Here is a tiny trained network, its code and every weight. The questions are about switching its units off for an input and a target symbol, where a switched-off unit gives its printed mean instead of its output.

import numpy as np


def w(rows, s, z=0):
    codes = np.array(rows[::2]) - 128.0
    scale = np.full(codes.shape[1], s)
    scale[-1] = z or s
    return codes * scale


def f(y):
    return np.maximum(y, 0)


def softmax(a):
    e = np.exp(a - a.max(-1, keepdims=True))
    return e / e.sum(-1, keepdims=True)


def log_softmax(a):
    a = a - a.max(-1, keepdims=True)
    return a - np.log(np.exp(a).sum(-1, keepdims=True))


def net(x, mask):
    ids = ['αβγδζηθλμξπστφψω'.index(c) for c in x.split()]
    T = len(ids)
    res = E[ids] + P[:T]
    u = 0
    for l in range(3):
        q, k, v = (res @ M[l].T for M in (Q, K, V))
        z = softmax(np.where(np.tri(T) > 0, q @ k.T / 3**0.5, -1e9)) @ v
        res = res + np.where(mask[u], z, O[l][:, -1]) @ O[l][:, :-1]
        u += 1
        y = f(res @ A[l][:, :-1].T + A[l][:, -1])
        res = res + np.where(mask[u : u + 4], y, B[l][:, -1]) @ B[l][:, :-1]
        u += 4
    return log_softmax(res[-1] @ U[:, :-1].T + U[:, -1])


Q, K, V, O, A, B = {}, {}, {}, {}, {}, {}
E = w([
[42,2,92],'α',
[94,140,170],'β',
[165,171,94],'γ',
[100,150,155],'δ',
[56,47,120],'ζ',
[49,119,65],'η',
[67,37,130],'θ',
[74,136,198],'λ',
[66,90,148],'μ',
[90,175,207],'ξ',
[127,182,159],'π',
[84,129,169],'σ',
[53,61,246],'τ',
[110,152,154],'φ',
[143,124,38],'ψ',
[116,203,165],'ω',
],0.0085)
P = w([
[87,251,49],'0',
[127,64,146],'1',
[201,55,176],'2',
[74,87,228],'3',
[74,184,49],'4',
[88,99,188],'5',
[103,157,56],'6',
[109,70,227],'7',
[129,132,76],'8',
[151,105,178],'9',
[58,153,73],'10',
[128,57,172],'11',
[72,135,63],'12',
[147,86,190],'13',
],0.012)
Q[0] = w([
[154,86,104],'L0H0',
[148,1,157],'L0H0',
[62,50,162],'L0H0',
],0.0065)
K[0] = w([
[130,98,91],'L0H0',
[144,6,58],'L0H0',
[22,1,184],'L0H0',
],0.0037)
V[0] = w([
[45,163,171],'L0H0',
[52,70,167],'L0H0',
[3,218,101],'L0H0',
],0.0049)
O[0] = w([
[107,127,1,186],'L0H0',
[56,143,114,255],'L0H0',
[171,185,38,173],'L0H0',
],0.0081,0.0034)
A[0] = w([
[110,136,203,3],'L0N0',
[18,189,114,82],'L0N1',
[78,202,232,98],'L0N2',
[39,32,254,86],'L0N3',
],0.0062,0.003)
B[0] = w([
[73,71,96,134],'L0N0',
[171,144,78,199],'L0N1',
[87,31,61,150],'L0N2',
[215,253,174,255],'L0N3',
],0.0052,0.0061)
Q[1] = w([
[90,248,184],'L1H0',
[98,124,255],'L1H0',
[173,99,201],'L1H0',
],0.0083)
K[1] = w([
[34,217,177],'L1H0',
[35,148,74],'L1H0',
[92,63,2],'L1H0',
],0.0058)
V[1] = w([
[79,147,127],'L1H0',
[152,254,188],'L1H0',
[92,215,186],'L1H0',
],0.0075)
O[1] = w([
[111,155,77,250],'L1H0',
[254,66,51,175],'L1H0',
[147,122,36,210],'L1H0',
],0.0081,0.0014)
A[1] = w([
[184,45,190,121],'L1N0',
[35,122,164,66],'L1N1',
[246,52,254,189],'L1N2',
[107,109,212,5],'L1N3',
],0.0078,0.0022)
B[1] = w([
[86,198,69,190],'L1N0',
[181,5,169,226],'L1N1',
[55,163,2,253],'L1N2',
[205,66,73,185],'L1N3',
],0.0082,0.0027)
Q[2] = w([
[148,1,255],'L2H0',
[47,62,16],'L2H0',
[136,30,14],'L2H0',
],0.0076)
K[2] = w([
[169,141,26],'L2H0',
[211,124,254],'L2H0',
[173,149,158],'L2H0',
],0.0075)
V[2] = w([
[3,142,105],'L2H0',
[126,131,225],'L2H0',
[204,85,212],'L2H0',
],0.0056)
O[2] = w([
[95,24,160,207],'L2H0',
[101,94,2,24],'L2H0',
[134,113,98,2],'L2H0',
],0.0062,0.0043)
A[2] = w([
[235,84,105,46],'L2N0',
[208,207,39,233],'L2N1',
[108,102,3,252],'L2N2',
[221,242,217,253],'L2N3',
],0.0062,0.0051)
B[2] = w([
[41,184,167,129],'L2N0',
[35,145,253,202],'L2N1',
[45,170,65,255],'L2N2',
[64,26,117,173],'L2N3',
],0.0052,0.0086)
U = w([
[83,244,108,246],'α',
[90,88,39,148],'β',
[176,143,105,90],'γ',
[151,127,122,29],'δ',
[127,61,190,139],'ζ',
[133,188,172,30],'η',
[146,84,155,158],'θ',
[141,161,130,32],'λ',
[137,113,147,130],'μ',
[151,131,133,153],'ξ',
[146,150,122,18],'π',
[143,144,127,28],'σ',
[137,125,136,55],'τ',
[126,141,147,10],'φ',
[158,152,125,89],'ψ',
[139,180,128,3],'ω',
],0.011,0.005)

Each question gives the input, a string of symbols that net reads in full, and the target symbol t.
The units are the heads (3 rows each of Q, K, V and O) and the neurons (one row each of A and B). Each row of codes is followed by its name. A weight is (code - 128) times the scale printed after its matrix; where a second scale follows, it is the last column's (O, A, B and U).
mask holds one flag per unit, layer by layer, with each layer's heads first. A switched-off unit (its flag False) gives its mean, the last column of its rows in O or B, instead of its output. The means were averaged over made-up inputs and are rounded, as every weight is.
A unit's drop is (log p(t) with every unit on - log p(t) with that unit switched off) / (log p(t) with every unit on - log p(t) with every unit switched off).
The circuit of an input: a set's keep is (log p(t) with only the set's units on - log p(t) with every unit switched off) / (log p(t) with every unit on - log p(t) with every unit switched off). Starting from the 12 units with the biggest drops (on a tie, the unit counted first), units are removed one at a time, each time the one whose removal leaves the highest keep (on an exact tie, the one counted first), for as long as the keep stays at least 0.8.
circuit, biggest first: the units of the circuit, biggest drop first
unit that matters most: the unit with the biggest drop
k most important neurons: the k neurons with the biggest drops, biggest first
top k neurons in layer l: the k neurons of layer l with the biggest drops, biggest first
input φ α ψ, target α: circuit, biggest first	L1N2, L1N0, L1N1, L1H0
input α θ β σ, target ζ: circuit, biggest first	L1N1, L2H0, L0H0
input α η σ, target α: circuit, biggest first	L1N2, L1N0
input α α α ψ, target ζ: circuit, biggest first	L1H0, L2H0, L1N1, L0H0
input ζ η δ, target α: circuit, biggest first	L1N2, L1N0, L1N1
input α ω α α ζ φ, target ζ: unit that matters most	L1N2
input δ α π, target α: circuit, biggest first	L1N2, L1N0, L0H0, L1N1
input μ β τ, target α: 2 most important neurons	L1N2, L1N0
input α μ θ, target α: circuit, biggest first	L1N2, L1N0, L0H0, L0N3
input α α α ζ θ α, target ζ: circuit, biggest first	L1N1, L1H0
input α α μ η, target ζ: circuit, biggest first	L1N2, L1N1, L1H0
input α ζ θ α ζ μ, target ζ: 4 most important neurons	L1N2, L1N1, L2N2, L1N0
input π α α φ α α α β α ζ μ δ, target ζ: top 2 neurons in layer 1	L1N1, L1N0
input α λ α α ζ τ ζ ζ α δ α ψ α ζ, target ζ: 2 most important neurons	L1N1, L0N3
input α λ α α ζ η α γ μ β, target ζ: most important neuron	L0N3
input α π α μ, target ζ: 2 most important neurons	L1N1, L2N2
input α λ μ η ζ α α α α η β λ, target ζ: 2 most important neurons	L1N1, L0N3
input λ α μ, target α: 3 most important neurons	L1N2, L1N0, L0N3
input ζ α η ζ α π ζ α β α α α α φ, target ζ: top 2 neurons in layer 1	L1N1, L1N0
input δ μ π, target α: 2 most important neurons	L1N2, L1N0
